In the rows, zero is written as 128.
Known rows:
niken: [132 151 126 117 120  98 124  87 107 120 106 135 112 131 108 145 127 128
 109 155  91 129 147 105 132 141  83 136 126 146]
gruflek: [128  82 134 141 140 131 142 145 129 148 100 129 147 129 161 109  90 140
 142 116 124 112 129 136 133 101 159 128 124 121]
drager: [160 115 150 134 103 121 107 134 154 121 115 127 142 111 119  92 119 145
 112  95 169 117 136 152 136 125 121 114 123 124]
voza: [130 105 133 135 135 134 139 129 131 130 113 124 136 138 132 135 118 134
 129 123 139 121 117 134 136 123 141 126 122 116]
gremi: [131 124 132 129 127 114 139 122 130 134 111 140 130 111 147  98  96 138
 128 134  86 118 146 124 127 108 132 129 121 149]
drifo: [132  80 135 148 136 127 132 139 138 146  89 122 152 128 150 114  92 137
 136 105 119 113 131 137 138 116 155 129 117 119]
flokur: [124  95 135 142 156 134 122 123 118 132  90 120 130 145 125 134 115 137
 141 129 137 121 131 130 130 130 131 129 132 116]
kofar: [134 107 122 133 122 113 149 131 132 148  97 139 139 122 157 103  82 149
 122 147  66 120 130 138 130 106 164 134 113 139]
kleskul: [138 169 112 110  83 111 125 116 102 113 162 141 116 106 151 123 115 103
 119 167  78 114 138 128 103 114  91 154 121 148]
skeskim: [125 148 131 128 131 136 138 125 132 112 145 126 114 129 133 151 150 119
 128 106 134 142 112 112 141 142 122 123 134 114]
florir: [131 129 129 138 113 109 125 117 121 132 109 124 136 118 140 120 101 124
 122 140  83 126 142 141 133 135 120 137 121 147]
fipel: [122 136 126 126 136 134 112 127 110 119 133 108 120 143 102 159 156 106
 134 131 164 128 130 118 131 145 103 132 141 132]
trupo: [125 156 124 126 129 104 102 104  91 122 134 149 109 117 122 125 117  99
 132 164  89 114 157 110  99 139  57 154 125 145]
drife: [ 89 156 109 187 143 107 161 129 137 121 143 167 128 138 108  91 155 120
 115  63  36 205 151 122 150 102 156  59 146 204]
skofom: [118 136 131 129 143 138 142 135 139 118 147 135 118 123 146 133 146 118
 138  89 129 135 122 114 135 129 127 119 131 113]
flosto: [127  86 136 140 168 124 128 122 119 137  78 132 139 134 131 123 105 137
 142 117 140 110 140 111 137 124 129 127 127 126]
skegi: [121 133 115 133 129 120 122 121 124 132 127 134 126 135 116 123 122 138
 121 155  93 130 131 132 113 144 125 139 120 135]
beki: [124 117 141 145 168 145 134 144 137 145  83 152 166 124 172 102  83 161
 123 124 140 135 133 140 113 117 164 138 140 117]
skifom: [141 135 132 117 111 134 109 130 145 118 144 129 128 123 103 123 147 137
 115 120 172 129 121 138 129 128 114 124 129 124]
befur: [137 166 111 110 101 107 123 106 112 113 150 163 107 125 130 120 120 131
 117 166  77 126 126 113  95 122  88 156 111 136]

Facts:
fibos(baro, drutredu); fibos(batram, budror); fibos(batram, plumaflam); fibos(batro, mugizi); fibos(bazetron, trebrosker); fibos(beskil, trusuk)
fibos(bipi, batram); fibos(bipi, plumaflam); fibos(bobaplin, gruvo); fibos(budror, bipi); fibos(damin, bomoskal); fibos(drager, trubro)
fibos(dratadak, fluzir); fibos(drife, vegral); fibos(drifo, flosir); fibos(drinil, niken); fibos(drulok, datrus); fibos(fipel, guklo)
fibos(flarok, satrel); fibos(flaso, satrel); fibos(flitem, remurum); fibos(florir, roskun); fibos(flosir, voza); fibos(futo, skotril)
fibos(fuzo, skotril); fibos(fuzo, futo); fibos(gedim, fere); fibos(gedim, sibo); fibos(grepom, damin); fibos(grepom, beki)
fibos(gribudro, kostul); fibos(gudetrum, skigru); fibos(klavus, drife); fibos(klegan, brufu); fibos(kleskul, baro); fibos(kluste, bibam)
fibos(kluste, damin); fibos(koro, tidro); fibos(koro, muplal); fibos(kotru, gudetrum); fibos(kuza, skofom); fibos(leluzi, klavus)
fibos(lodestok, stodostel); fibos(lomuplu, naskir); fibos(migribom, drife); fibos(muplal, zikle); fibos(niken, drinil); fibos(nitrodis, ruge)
fibos(notruk, lomuplu); fibos(pabror, bipi); fibos(piple, voza); fibos(piple, drifo); fibos(plumaflam, batram); fibos(plusto, trebrosker)
fibos(plusto, bazetron); fibos(poskekul, paposti); fibos(pudra, tular); fibos(ruge, kuza); fibos(sagrol, tiflam); fibos(sagrol, nazuk)
fibos(satrel, flarok); fibos(sibo, fere); fibos(sibo, gedim); fibos(sikli, zadre); fibos(sikli, mugizi); fibos(skamek, remurum)
fibos(skamek, kofar); fibos(skofom, nitrodis); fibos(stelu, zaplis); fibos(stema, befur); fibos(stodostel, vumon); fibos(stodostel, bebru)
fibos(stugras, skegi); fibos(toker, beskil); fibos(trebrosker, sunurir); fibos(trebrosker, plusto); fibos(trebrosker, bazetron); fibos(trubro, drures)
fibos(trupo, malafli); fibos(trusuk, mibo); fibos(trusuk, flegrok); fibos(tular, geklas); fibos(vegral, migribom); fibos(voza, flosir)
fibos(vumon, bebru); fibos(zadre, sikli); fibos(zaplis, bobaplin); fibos(zegu, fakil); fibos(zeskeru, stodostel); pligran(baro, vugam)
pligran(batram, pegri); pligran(batro, pipun); pligran(bavar, ploni); pligran(bazetron, skeskim); pligran(bebru, truzenul); pligran(befur, vebuski)
pligran(beki, daskol); pligran(beskil, gogru); pligran(bibam, daskol); pligran(bipi, pegri); pligran(bobaplin, truten); pligran(bodra, truten)
pligran(bogis, sovuk); pligran(bomoskal, daskol); pligran(brastin, sagrar); pligran(brufu, ploni); pligran(budror, pegri); pligran(damin, daskol)
pligran(datrus, pudan); pligran(debris, pudan); pligran(dirul, pudan); pligran(dradrak, rerir); pligran(drager, gofen); pligran(dratadak, kunik)
pligran(drife, robel); pligran(drifo, lugal); pligran(drinil, sagrar); pligran(drolek, rodak); pligran(drulok, pudan); pligran(drures, gofen)
pligran(drutredu, vugam); pligran(fakil, klikul); pligran(fere, kido); pligran(fipel, fleba); pligran(flapli, rerir); pligran(flarok, fenak)
pligran(flaso, fenak); pligran(flegrok, gogru); pligran(flitem, klikul); pligran(flokur, fleba); pligran(florir, kunik); pligran(flosir, lugal)
pligran(flosto, seplaki); pligran(fluzir, kunik); pligran(fofupen, flokur); pligran(futo, stolos); pligran(fuzo, stolos); pligran(gatal, verol)
pligran(gedim, kido); pligran(geklas, flapli); pligran(gofen, ploni); pligran(gogru, rerir); pligran(gravuk, pipun); pligran(gremi, lugal)
pligran(grepom, daskol); pligran(gribudro, verol); pligran(gruflek, pluklol); pligran(gruvo, truten); pligran(gudetrum, seplaki); pligran(guklo, fleba)
pligran(kido, tazurel); pligran(klavus, robel); pligran(klegan, ploni); pligran(kleskul, vugam); pligran(klikul, patrus); pligran(klogragel, litos)
pligran(kluste, daskol); pligran(kofar, klikul); pligran(koro, pluklol); pligran(kostul, verol); pligran(kotru, seplaki); pligran(kunik, patros)
pligran(kuza, tazurel); pligran(leluzi, robel); pligran(lipa, flapli); pligran(lodestok, truzenul); pligran(lomuplu, rodak); pligran(malafli, siste)
pligran(mibo, gogru); pligran(migribom, robel); pligran(mugizi, pipun); pligran(muplal, pluklol); pligran(naskir, rodak); pligran(nazuk, patrus)
pligran(nedrer, gofen); pligran(niken, sagrar); pligran(nitrodis, tazurel); pligran(notruk, rodak); pligran(pabror, pegri); pligran(paposti, rerir)
pligran(pegri, vebuski); pligran(piple, lugal); pligran(pipun, patrus); pligran(plisas, patrus); pligran(ploni, rerir); pligran(plonu, verol)
pligran(pluklol, rodak); pligran(plumaflam, pegri); pligran(plusto, skeskim); pligran(pofir, litos); pligran(poskekul, rerir); pligran(poskizor, flokur)
pligran(pudan, patros); pligran(pudra, flapli); pligran(puvoskem, flokur); pligran(remurum, klikul); pligran(robel, skeskim); pligran(rodas, verol)
pligran(rogras, litos); pligran(roskun, kunik); pligran(ruge, tazurel); pligran(runak, stolos); pligran(rusti, flapli); pligran(sagrar, fleba)
pligran(sagrol, patrus); pligran(samus, ploni); pligran(satrel, fenak); pligran(seplaki, fleba); pligran(sibo, kido); pligran(sikli, pipun)
pligran(siste, fleba); pligran(skamek, klikul); pligran(skegi, patros); pligran(skekuvam, verol); pligran(skeskim, litos); pligran(skifom, gogru)
pligran(skigru, seplaki); pligran(skofom, tazurel); pligran(skotril, stolos); pligran(sovuk, rodak); pligran(stagroda, seplaki); pligran(steflun, pluklol)
pligran(stelu, truten); pligran(stema, vebuski); pligran(stibres, pudan); pligran(stikli, robel); pligran(stodostel, truzenul); pligran(stoflal, lugal)
pligran(stugras, patros); pligran(sunurir, skeskim); pligran(tazurel, litos); pligran(tidro, pluklol); pligran(tiflam, patrus); pligran(toker, gogru)
pligran(trebrosker, skeskim); pligran(trubro, gofen); pligran(trupo, siste); pligran(trusuk, gogru); pligran(truten, vebuski); pligran(truzenul, fleba)
pligran(tular, flapli); pligran(vamaplol, sagrar); pligran(vegral, robel); pligran(verol, stolos); pligran(voza, lugal); pligran(vozalel, drolek)
pligran(vugam, patrus); pligran(vumon, truzenul); pligran(zadre, pipun); pligran(zaplis, truten); pligran(zegrol, litos); pligran(zegu, klikul)
pligran(zeskeru, truzenul); pligran(zikle, pluklol); pligran(zites, drolek); pligran(zugek, ploni); tupul(baro, kleskul); tupul(batram, budror)
tupul(batram, bipi); tupul(batro, gravuk); tupul(bebru, zeskeru); tupul(bebru, stodostel); tupul(befur, stema); tupul(bodra, zaplis)
tupul(bomoskal, kluste); tupul(dirul, stibres); tupul(drife, migribom); tupul(drutredu, baro); tupul(flarok, satrel); tupul(flaso, flarok)
tupul(florir, fluzir); tupul(fluzir, roskun); tupul(gravuk, zadre); tupul(gremi, drifo); tupul(gribudro, gatal); tupul(gruvo, zaplis)
tupul(klavus, drife); tupul(kleskul, drutredu); tupul(kofar, remurum); tupul(kuza, ruge); tupul(lipa, geklas); tupul(malafli, trupo)
tupul(migribom, vegral); tupul(muplal, gruflek); tupul(muplal, koro); tupul(niken, brastin); tupul(nitrodis, kuza); tupul(pabror, plumaflam)
tupul(pofir, zegrol); tupul(sibo, fere); tupul(sikli, mugizi); tupul(skegi, stugras); tupul(steflun, koro); tupul(stelu, bodra)
tupul(stema, befur); tupul(stodostel, bebru); tupul(sunurir, plusto); tupul(trebrosker, plusto); tupul(trupo, malafli); tupul(trusuk, mibo)
tupul(trusuk, beskil); tupul(tular, lipa); tupul(tular, geklas); tupul(vamaplol, brastin); tupul(vamaplol, niken); tupul(vegral, migribom)
tupul(zadre, sikli); tupul(zegrol, rogras); tupul(zeskeru, stodostel); tupul(zikle, tidro); nefak(baro, kleskul); nefak(batram, bipi)
nefak(batro, sikli); nefak(bavar, zugek); nefak(bazetron, trebrosker); nefak(bebru, stodostel); nefak(befur, pegri); nefak(beskil, toker)
nefak(bibam, beki); nefak(bipi, plumaflam); nefak(bodra, bobaplin); nefak(bomoskal, kluste); nefak(brastin, niken); nefak(brufu, klegan)
nefak(budror, pabror); nefak(damin, grepom); nefak(datrus, dirul); nefak(debris, drulok); nefak(dirul, stibres); nefak(dradrak, ploni)
nefak(dratadak, roskun); nefak(drife, leluzi); nefak(drinil, vamaplol); nefak(drolek, notruk); nefak(drulok, datrus); nefak(drures, nedrer)
nefak(fakil, zegu); nefak(fere, gedim); nefak(fipel, seplaki); nefak(flapli, gogru); nefak(flarok, satrel); nefak(flaso, flarok)
nefak(flegrok, mibo); nefak(flitem, kofar); nefak(flokur, truzenul); nefak(flosir, piple); nefak(fluzir, florir); nefak(fofupen, poskizor)
nefak(fuzo, futo); nefak(gatal, gribudro); nefak(gogru, paposti); nefak(gremi, drifo); nefak(grepom, bomoskal); nefak(gruvo, bodra)
nefak(gudetrum, kotru); nefak(kido, skofom); nefak(klavus, migribom); nefak(klegan, samus); nefak(kleskul, drutredu); nefak(klogragel, tazurel)
nefak(kluste, bibam); nefak(koro, zikle); nefak(kostul, gatal); nefak(kotru, flosto); nefak(kunik, stugras); nefak(kuza, kido)
nefak(leluzi, stikli); nefak(lipa, rusti); nefak(lodestok, zeskeru); nefak(malafli, trupo); nefak(migribom, vegral); nefak(mugizi, zadre)
nefak(muplal, gruflek); nefak(naskir, lomuplu); nefak(nazuk, plisas); nefak(nedrer, trubro); nefak(niken, drinil); nefak(nitrodis, ruge)
nefak(notruk, naskir); nefak(pabror, batram); nefak(paposti, poskekul); nefak(pegri, truten); nefak(piple, voza); nefak(pipun, tiflam)
nefak(plisas, vugam); nefak(ploni, flapli); nefak(plonu, kostul); nefak(pluklol, drolek); nefak(pofir, klogragel); nefak(poskizor, puvoskem)
nefak(pudra, tular); nefak(remurum, fakil); nefak(robel, plusto); nefak(rodas, skekuvam); nefak(rogras, skeskim); nefak(roskun, fluzir)
nefak(runak, fuzo); nefak(rusti, geklas); nefak(sagrar, flokur); nefak(sagrol, pipun); nefak(samus, gofen); nefak(seplaki, sagrar)
nefak(sibo, fere); nefak(sikli, gravuk); nefak(siste, guklo); nefak(skamek, remurum); nefak(skegi, pudan); nefak(skekuvam, plonu)
nefak(skeskim, zegrol); nefak(skifom, beskil); nefak(skigru, stagroda); nefak(skofom, nitrodis); nefak(skotril, runak); nefak(sovuk, pluklol)
nefak(stagroda, gudetrum); nefak(steflun, tidro); nefak(stelu, gruvo); nefak(stema, befur); nefak(stodostel, vumon); nefak(stoflal, flosir)
nefak(stugras, skegi); nefak(sunurir, robel); nefak(tidro, koro); nefak(tiflam, nazuk); nefak(toker, flegrok); nefak(trebrosker, sunurir)
nefak(trubro, drager); nefak(trusuk, skifom); nefak(truzenul, siste); nefak(tular, lipa); nefak(vegral, drife); nefak(verol, skotril)
nefak(voza, gremi); nefak(vugam, klikul); nefak(vumon, lodestok); nefak(zadre, batro); nefak(zaplis, stelu); nefak(zegrol, pofir)
nefak(zegu, flitem); nefak(zikle, muplal); nefak(zites, vozalel); nefak(zugek, brufu)

Rows:
No name comes twice in this set of rows, the named rows included.
[137 154 107 121  94 107 131 110 108 123 140 152 121 124 143 124 104 130
 109 172  64 117 122 130 108 117 104 154 105 134]	drutredu
[139 148 123 129  95 109  92 126 152 103 144 129 124 139  78 127 145 113
  96 142 128 139 126 145 118 156  94 137 127 142]	trusuk
[118 147 139 146 148 143 126 142 116 126  98 131 174 118 174 132 114 130
 119 126 161 135 153 144 126 135 140 140 158 122]	kluste
[127 174 132 122 127 144 127 128 108 116 117 127 164 118 155 152 134 119
 107 129 176 139 147 136 121 142 127 137 166 124]	grepom
[129 160 114 120 130 108  97  99  96 108 130 156 102 135 102 138 136 123
 122 175  91 124 134 109  94 149  60 161 116 126]	malafli
[147 122 133 119 120 130 108 131 149 124 134 137 129 129 110 111 130 149
 111 118 162 126 117 138 122 119 131 121 115 115]	brufu
[116 141 126 140 141 140 127 133 137 121 134 127 120 139 131 153 156 111
 133  99 127 145 110 125 135 158 122 129 124  98]	kido
[126 148  96  98 110 139 137 137 117 117 167 127 113 142 121 157 154 128
 118 154 150 127  96 121 112 115 138 138 125 124]	mugizi
[142  91 148 138 135 129 127 147 143 142 104 129 149 111 151  83  98 135
 139  99 142 115 140 143 137 105 144 116 124 128]	poskekul
[126 117 120 126 112 138 141 144 118 129 129 111 144 123 152 129 110 118
 137 126 133 114 130 139 135 109 150 132 134 130]	zegu

The same objects again, as new rows of numbers:
Known rows:
niken: [139 125 127 113 138 131 125 133 133 129 128 111 112 127 147 131 136 135
 118 122 111 137 113 116 130 123 116 152 128 111 134 125]
batram: [140 123 157  94 101 129 133 120 130 131 149 128 124 115 126 126 116 122
  94 108 138 123 107 116 121 140 108 108 126 129 145 121]
steflun: [138 130 127 121 138 131 123 118 129 133 132 115 121 128 146 119 138 143
 129 123  96 123 129 124 123 135 122 148 121 114 130 137]
trusuk: [143 103 126 123 134 137 123 123 128 133 137 125 123 129 148 121 119 152
 151 127  88 101 124 140 131 130 132 158 130 126 139 133]
fluzir: [131 117 135 124 119 133 125 138 128 138 119 108 111 118 128 132 141 125
 120 121 124 137 117 122 134 121 120 137 132 121 128 123]
flarok: [136 123 128 115 138 133 127 126 132 128 130 117 116 127 145 131 134 131
 122 122 113 136 116 119 129 124 122 149 130 115 136 129]
befur: [147 120 131 116 125 130 122 158 131 138 123  93 104 123 153 135 140 146
 111 125 104 145 107 112 134 118 108 166 126 103 132 114]
skegi: [128 118 136 124 119 134 126 134 128 134 121 111 116 119 125 133 139 123
 123 122 125 137 122 124 132 123 124 134 134 125 128 126]
stibres: [118 130 122 139 124 120 132 150 124 130 132 142 122 126 121 125 125 121
 131 138 143 127 134 131 129 124 131 102 123 136 127 125]
rerir: [138 119 136 138 111 124 130 122 124 125 128 139 149 138 126 132 107 138
 144 129 139 117 126 142 131 127 136 145 135 137 128 117]
tidro: [117 122 138 118 121 141 125 124 129 125 130 116 132 128 132 132 134 133
 128 128 112 140 138 120 120 132 139 138 135 124 133 134]
skifom: [125 101 134 118 121 139 136 120 120 122 137 136 138 128 142 125 117 140
 144 127 117 122 127 132 129 133 140 153 143 133 145 123]
gatal: [119 130 122 140 124 120 132 149 125 130 132 143 123 126 120 126 123 121
 130 138 143 127 134 132 129 124 131 102 123 137 127 124]
fuzo: [124 131 110 129 134 129 136 127 125 123 128 144 141 124 123 128 129 112
 127 133 140 111 118 139 137 129 121 108 126 139 130 132]
bavar: [138 127 133 137 108 134 130 109 123 136 139 129 155 142 149 126 142 136
 139 128 107 120 135 140 113 134 137 151 118 119 139 146]
damin: [144 124 119 143 130 123 142  91 111 129 125 115 134 118 135 106 144 154
 126 141 134 161 151 136 120 163 139 142 133  99 124 139]
kluste: [141 125  96 145 137 117 155 106 112 123 121 142 136 112 123 114 139 122
 120 145 172 145 123 149 139 149 125 110 134 116 125 131]
satrel: [119 120 129 123 120 139 130 129 126 126 124 120 135 122 123 133 137 122
 124 127 128 133 126 128 130 129 131 127 135 132 132 129]
remurum: [117 122 142 120 117 142 123 127 129 128 127 111 131 128 128 132 135 135
 129 128 113 144 142 118 120 132 141 140 135 125 132 131]
pudra: [136 114 124 122 131 134 134 109 121 124 142 140 146 132 149 116 119 146
 146 131 104 104 130 141 126 140 134 152 130 130 142 135]

Rows:
No name comes twice in this set of rows, the named rows included.
[140 127 119 137 129 111 128 167 128 142 128 128  92 122 133 126 129 127
 122 131 136 130 113 126 137 112 110 121 116 122 126 114]	gravuk
[137 135 157  96 109 130 127 106 129 127 159 131 145 125 134 113 113 144
 106 116 110 115 131 118 107 159 117 115 119 126 143 134]	budror
[144 101 132 119 124 132 133 131 125 132 133 122 116 126 153 127 123 141
 136 121 113 125 111 130 134 122 125 167 136 120 144 119]	tular
[145 130 148  88 121 129 133 110 135 122 156 136 127 125 144 125 111 128
  99 110 127 123 107 114 116 141 109 124 124 120 149 126]	pabror
[128 125 118 158 121 105 145 142 114 133 130 142 105 120 120 114 126 135
 129 151 175 169 150 133 124 137 144 104 129 113 123 120]	beki
[131 123 123 133 124 125 130 140 125 138 122 126 116 118 122 126 137 119
 125 125 133 122 118 133 136 123 118 116 125 132 126 126]	dirul
[133 131 126 123 135 134 122 121 127 128 132 117 139 131 142 122 135 146
 128 131  97 121 133 126 123 138 127 144 123 119 131 137]	zaplis
[158 133 113 118 146 124 124 142 131 134 131 107 115 128 165 123 136 151
 115 127  92 120 103 121 136 127  98 164 115 102 133 124]	stema
[141 123 119 131 125 123 129 156 125 142 119 116 106 115 130 128 140 125
 118 126 130 123 107 129 142 118 106 126 122 124 125 118]	bodra
[144 112 122 141 120 123 144 111 113 136 113 110 111 107 125 119 148 133
 117 133 159 170 128 133 133 143 130 137 141 103 123 126]	bomoskal
[136 127 115 129 134 123 133 138 128 134 124 131 116 120 128 127 134 116
 123 125 134 117 108 135 140 121 111 118 122 130 128 126]	florir
[144 132 119 118 149 128 125 114 132 130 135 122 125 131 151 119 134 138
 126 124  99 116 120 127 127 134 116 149 119 114 133 137]	flaso
[129 133 126 113 141 132 124 133 130 126 117 109 110 113 127 133 138 120
 111 124 123 136 115 116 134 124 113 128 130 122 124 128]	zegrol
[114 127 131 142 114 123 129 155 123 136 130 135 118 124 115 125 127 125
 132 137 140 133 141 129 127 124 136 103 124 137 125 125]	naskir

Now the same objects, written a new way:
Known rows:
truzenul: [123 108 111 121 133  67 129 117 111 120 143 151 127 138 108 103 155 110
 112 116 145 153 130 117 122 131 138 118 118 158 126 117 163  99 124 135
 113 141 100]
nedrer: [126 138 142 110 129 129 129 138 135 106  90 136 135 131 111 136 131 135
 152 151  97 133 124 124 135 120 144 141 131 127 123 148 130 143 141 125
 137 141 151]
trusuk: [136 138 147 134 104 159 124 128 174 163 183  79 120 121 141 157 122 167
 138 126 133  94 146 145 145 127 145 110 140 121 134 129  92 151 130 119
 142 150 122]
mibo: [126 104 127 105 156  73 113 134 123 101  89 136 120 134 104  94 131  99
 131 127 134 140 107 124 126 124 132  98 132 123 134 126 129 101 113 134
  99 121 154]
skeskim: [124 121 111 149 110 136 132 131 119 118 107 159 134 141 108 143 148 154
 125 109 102 139  99 113 133 126 107 150 120 130 135 142 157 173 148 126
 127 163 131]
voza: [122 124 134 139 178 110 121 135 123 138  92 150 140 148 168 122 114 107
 109 141 134 121 137 117 108 121 150 127 117 116 110 119 121 114 141 131
 120  96 113]
skegi: [144 132 133 124 103 161 147 108 136 162 183 105 108 128 152 135 116 144
 123 140 141 112 101 131 127 147 128 122 131 120 129 127 108 118 117 123
 155  98 151]
plumaflam: [123 112 105 119 157  97 116 133 115 103 120 126 160 145 122  88 115  78
 136 111 129 132 153 130 130 136 109 121 125 131 130 113 120 124 114 144
 103  98 128]
samus: [125 115 123 101 153  85 115 143 124 114  92 140 125 140 108  98 127 105
 135 134 132 148 114 128 118 126 137 105 129 123 124 118 120 101 120 126
 109 112 144]
koro: [126 134 134 121 139 147 130 122 112 124 107 148 140 134 135 129 118 110
 133 142 119 133 136 133 124 124 131 148 128 125 122 129 139 128 137 132
 132 116 135]
dradrak: [121 145 137 119 129 122 119 166 150 109  90 115 137 119 105 146 133 153
 151 132 106 132 150 127 136 112 146 132 130 130 124 140 118 153 143 117
 133 150 114]
flapli: [126 131 100 116 121 110 134 126 129 133 130 170 132 158 112 126 147 137
 143 154  99 150 117 128 113 128 144 139 125 138 113 129 145 134 141 126
 130 154 149]
stikli: [125  97 127 123 153  91 113 136 107  98  74 137 121 130 106  95 128 100
 115 101 143 141  90 116 130 128 107 106 126 116 144 125 135 113 116 132
  98 113 141]
notruk: [121 129 124 122 150 128 121 134 109 129 104 149 138 135 133 114 117 103
 125 131 136 145 140 136 116 125 128 134 126 124 119 111 129 111 131 128
 118 106 117]
niken: [146 128 161 126  98 171 142  91 145 161 206  87 117 124 153 156 120 144
 123 131 147  87 130 139 151 138 151 125 137 133 143 138 126 134 128 131
 156 126 133]
drinil: [122 132 152 114 137 141 131 113 108 120 109 150 143 132 133 128 122 107
 131 146 125 138 140 130 134 125 144 151 127 136 121 127 145 120 142 130
 137 121 117]
flosto: [124 113 135 108 149  86 123 132 109 107 102 134 127 126 114 100 130  98
 120 122 148 147 123 120 126 129 135 116 124 136 128 119 137  93 121 131
 116 105 112]
trupo: [154 127 151 119  98 170 145  97 145 164 214  82 113 130 149 161 117 144
 122 127 152  80 130 141 149 138 157 123 136 131 146 141 133 136 129 133
 160 114 137]
plusto: [129 115 100 134 143 122 108 106 107  97  83 142 124 152 111 111 136  91
 115 100 156 133 123 125 124 124  89 101 132  77 138 116 126 103 133 131
 114 101  98]
robel: [121 114  89 139 125 119 126 142 105 139 113 170 130 152 113 115 138 134
 110 102 131 161  93 121 110 134 102 134 116 125 126 110 145 138 139 120
 115 125 114]

Rows:
No name comes twice in this set of rows, the named rows included.
[157 130 133 119  95 167 148 116 148 160 201  80 103 126 142 158 117 157
 126 127 145  85 111 136 138 139 145 120 135 124 145 145 127 138 123 129
 160 105 156]	befur
[146 127 115 133 120 160 135 111 132 182 204 102 108 129 164 129 105 123
 110 123 167 103 129 152 113 142 125 110 134 118 132 107 112 106 108 130
 133  89 140]	sikli
[124 132 129 120 137 119 127 145 119 109  94 135 131 123 118 124 127 122
 134 131 121 139 129 123 124 122 128 135 126 128 126 133 133 126 130 128
 127 120 128]	bogis
[124 131 119 114 144 117 128 146 109 122  96 144 130 131 124 111 120 112
 127 133 134 151 125 127 112 128 128 131 123 125 118 117 127 107 128 124
 126  97 121]	kostul
[141 141 135 140  96 155 134 139 164 154 184  69 111 107 139 159 124 174
 128 116 140  97 135 132 140 132 131 115 133 125 138 135 100 147 123 118
 151 132 117]	steflun
[118 142 156 130 130 131 119 144 136 108 108 114 149 112 119 150 133 137
 137 122 123 124 173 127 147 111 147 143 128 142 128 137 133 148 148 125
 134 152  81]	fipel
[126 134 106 142 114 120 138 126 126 114 127 153 133 131 114 142 152 144
 134 132  97 133 133 118 125 122 125 151 123 147 126 147 163 154 138 135
 129 170 135]	pluklol
[155 132 130 133 103 179 143 105 145 164 209  84 111 125 156 162 112 144
 124 125 144  74 135 145 134 134 139 123 139 122 145 143 131 143 120 138
 150 114 157]	kleskul
[124 118 114 131 161 105 115 132 108 112 101 142 131 123 130 104 121  89
 120 120 141 133 143 133 112 121 114 119 129 123 129 117 136 104 112 141
  98 115 133]	flitem
[143 120 121 125 109 152 137 122 131 175 180 102 104 134 149 122 110 141
 109 116 164 120  89 134 122 151 119 106 127 110 134 108  98 112 115 116
 143  81 133]	pofir
[151 139 125 140 103 172 133 134 160 169 213  64 112 114 149 172 114 162
 123 107 153  75 161 150 135 125 142 115 139 125 146 135 119 153 124 129
 145 124 123]	baro
[144 131 148 137 102 173 138  99 148 158 192  93 116 123 154 153 118 146
 126 132 135  88 125 138 144 138 133 124 137 121 140 138 116 141 123 131
 149 128 148]	stelu

